Here is a tiny trained network, its code and every weight. The questions are about switching its units off for an input and a class, where a switched-off unit gives its printed mean instead of its output.

import numpy as np


def w(rows, s, z=0):
    codes = np.array(rows[::2]) - 128.0
    scale = np.full(codes.shape[1], s)
    scale[-1] = z or s
    return codes * scale


def f(y):
    return y / 2 * (1 + np.tanh(0.7978845608 * (y + 0.044715 * y**3)))


def log_softmax(a):
    a = a - a.max(-1, keepdims=True)
    return a - np.log(np.exp(a).sum(-1, keepdims=True))


def net(x, mask):
    res = np.array(x, float).reshape(1, 8) / 4 @ E
    y = f(res @ A[0][:, :-1].T + A[0][:, -1])
    res = res + np.where(mask, y, B[0][:, -1]) @ B[0][:, :-1]
    return log_softmax(res[-1] @ U[:, :-1].T + U[:, -1])


A, B = {}, {}
E = w([
[181,100,206,188,85],'x0',
[191,128,161,150,123],'x1',
[63,55,178,86,116],'x2',
[121,157,177,214,103],'x3',
[185,100,20,209,117],'x4',
[182,168,147,22,60],'x5',
[74,18,47,96,1],'x6',
[25,115,88,219,108],'x7',
],0.0079)
A[0] = w([
[107,162,171,203,119,186],'N1',
[146,136,147,76,179,195],'N2',
[90,114,116,185,146,196],'N3',
[131,153,113,94,85,254],'N4',
[107,62,154,129,129,154],'N5',
[170,168,113,155,155,219],'N6',
[132,128,76,181,192,190],'N7',
[181,149,88,202,177,205],'N8',
[73,124,251,144,102,189],'N9',
[144,192,108,136,126,35],'N10',
[118,110,82,143,64,192],'N11',
[120,125,168,157,119,100],'N12',
[127,150,104,84,169,112],'N13',
[147,135,153,127,77,107],'N14',
[118,130,154,158,119,221],'N15',
[142,195,114,84,136,122],'N16',
[53,151,53,187,122,236],'N17',
[133,172,126,115,165,17],'N18',
],0.015,0.005)
B[0] = w([
[153,246,142,248,159,206],'N1',
[121,94,167,42,160,194],'N2',
[83,191,80,215,200,195],'N3',
[134,84,75,92,114,186],'N4',
[109,183,118,174,243,161],'N5',
[222,195,179,92,67,209],'N6',
[126,220,130,142,152,220],'N7',
[188,254,119,81,165,248],'N8',
[228,208,149,159,238,203],'N9',
[150,147,93,136,95,152],'N10',
[130,134,21,132,156,198],'N11',
[142,175,101,184,246,148],'N12',
[126,85,171,91,189,163],'N13',
[144,145,72,197,160,153],'N14',
[154,126,60,136,199,166],'N15',
[104,36,159,77,62,178],'N16',
[107,198,35,106,171,234],'N17',
[165,160,167,101,88,151],'N18',
],0.0072,0.015)
U = w([
[74,51,180,255,83,3],'0',
[155,219,218,161,167,203],'1',
[43,147,82,153,124,193],'2',
[216,143,99,139,131,135],'3',
[97,124,201,17,127,10],'4',
[38,129,184,83,228,151],'5',
],0.01,0.0055)

Each question gives the input, the list of numbers given to net, and the class t.
The units are the neurons (one row each of A and B). Each row of codes is followed by its name. A weight is (code - 128) times the scale printed after its matrix; where a second scale follows, it is the last column's (A, B and U).
mask holds one flag per neuron, in row order. A switched-off neuron (its flag False) gives its mean, the last column of its row in B, instead of its output. The means were averaged over made-up inputs and are rounded, as every weight is.
A unit's drop is (log p(t) with every unit on - log p(t) with that unit switched off) / (log p(t) with every unit on - log p(t) with every unit switched off).
The circuit of an input: a set's keep is (log p(t) with only the set's units on - log p(t) with every unit switched off) / (log p(t) with every unit on - log p(t) with every unit switched off). Starting from the 12 units with the biggest drops (on a tie, the unit counted first), units are removed one at a time, each time the one whose removal leaves the highest keep (on an exact tie, the one counted first), for as long as the keep stays at least 0.8.
units of the circuit, in order: the units of the circuit, biggest drop first
most important unit: the unit with the biggest drop
top k neurons: the k neurons with the biggest drops, biggest first
drop of u: that unit's drop, to one decimal
input [-2,-5,5,5,-5,-1,2,-6], class 5: units of the circuit, in order	[N1; N6]
input [8,-3,-3,6,0,-4,8,2], class 2: units of the circuit, in order	[N11; N6]
input [1,-7,-4,-8,-8,-2,-6,7], class 5: most important unit	N8
input [7,-7,3,-1,3,-3,5,-6], class 2: units of the circuit, in order	[N6; N8]
input [-2,5,-2,7,-1,-1,4,2], class 2: top 2 neurons	[N6; N8]
input [2,-5,-5,4,-2,6,7,-1], class 2: units of the circuit, in order	[N6; N8]
input [1,-7,3,-5,-4,8,5,6], class 2: units of the circuit, in order	[N11; N8]
input [-6,-4,7,8,-4,2,1,-8], class 5: top 2 neurons	[N6; N9]
input [3,2,-1,0,7,-6,6,0], class 2: drop of N9	0.1
input [7,-5,6,4,-1,7,6,-4], class 3: drop of N1	0.2
input [-2,-7,-7,-1,-2,-6,2,2], class 2: drop of N17	0.1
